Here is a tiny trained network, its code and every weight. The questions are about switching its units off for an input and a class, where a switched-off unit gives its printed mean instead of its output.

import numpy as np


def w(rows, s, z=0):
    codes = np.array(rows[::2]) - 128.0
    scale = np.full(codes.shape[1], s)
    scale[-1] = z or s
    return codes * scale


def f(y):
    return np.maximum(y, 0)


def log_softmax(a):
    a = a - a.max(-1, keepdims=True)
    return a - np.log(np.exp(a).sum(-1, keepdims=True))


def net(x, mask):
    res = np.array(x, float).reshape(1, 6) / 4 @ E
    y = f(res @ A[0][:, :-1].T + A[0][:, -1])
    res = res + np.where(mask, y, B[0][:, -1]) @ B[0][:, :-1]
    return log_softmax(res[-1] @ U[:, :-1].T + U[:, -1])


A, B = {}, {}
E = w([
[122,126,130,145,146,130,131,135],'x0',
[122,125,118,117,131,163,124,147],'x1',
[6,68,203,144,105,111,162,154],'x2',
[91,135,88,160,96,37,61,224],'x3',
[136,143,126,78,96,131,120,123],'x4',
[138,129,138,149,137,170,139,177],'x5',
],0.017)
A[0] = w([
[225,101,94,117,195,149,162,54,242],'n0',
[172,113,25,132,115,61,73,194,172],'n1',
[3,149,147,123,73,104,90,156,91],'n2',
[127,126,160,105,169,182,214,62,226],'n3',
[191,185,67,136,150,164,116,135,254],'n4',
[140,83,114,108,107,112,91,57,159],'n5',
[36,34,196,115,66,123,185,143,134],'n6',
[82,80,112,155,74,93,54,173,101],'n7',
],0.011,0.0076)
B[0] = w([
[162,193,170,150,83,162,89,69,229],'n0',
[168,115,5,199,136,86,142,149,222],'n1',
[106,126,173,141,175,93,107,150,212],'n2',
[124,122,246,55,93,87,188,17,237],'n3',
[188,200,111,150,127,107,144,77,212],'n4',
[133,95,143,168,130,154,103,87,158],'n5',
[101,94,225,51,133,99,162,172,253],'n6',
[124,137,152,162,145,95,68,177,205],'n7',
],0.013,0.023)
U = w([
[147,196,153,116,130,210,114,78,186],'0',
[79,63,174,42,135,143,228,101,7],'1',
[124,147,10,160,154,123,140,132,188],'2',
[90,111,150,105,167,99,96,217,126],'3',
],0.012,0.0017)

Each question gives the input, the list of numbers given to net, and the class t.
The units are the neurons (one row each of A and B). Each row of codes is followed by its name. A weight is (code - 128) times the scale printed after its matrix; where a second scale follows, it is the last column's (A, B and U).
mask holds one flag per neuron, in row order. A switched-off neuron (its flag False) gives its mean, the last column of its row in B, instead of its output. The means were averaged over made-up inputs and are rounded, as every weight is.
A unit's drop is (log p(t) with every unit on - log p(t) with that unit switched off) / (log p(t) with every unit on - log p(t) with every unit switched off).
most important unit: the unit with the biggest drop
k most important neurons: the k neurons with the biggest drops, biggest first
drop of u: that unit's drop, to one decimal
input [4,-7,7,2,-8,-2], class 3: most important unit => n3
input [4,-8,0,-1,-5,2], class 0: 2 most important neurons => n6, n3
input [5,-4,8,1,3,-7], class 3: 2 most important neurons => n3, n2
input [-5,2,-4,1,-2,-2], class 2: 3 most important neurons => n3, n1, n6
input [-4,-7,0,-3,2,5], class 0: 2 most important neurons => n6, n0
input [6,-4,1,1,-7,4], class 3: 3 most important neurons => n3, n1, n0
input [-7,6,0,-1,-2,0], class 0: 2 most important neurons => n6, n3
input [-5,8,0,-3,-1,-5], class 0: 2 most important neurons => n6, n0
input [-8,8,0,0,2,-3], class 0: 2 most important neurons => n6, n1
input [4,-1,3,1,1,-6], class 3: drop of n3 => 1.4
input [8,3,4,2,5,-7], class 3: drop of n7 => 0.0
input [-3,-1,4,1,-4,-7], class 3: drop of n3 => 1.2
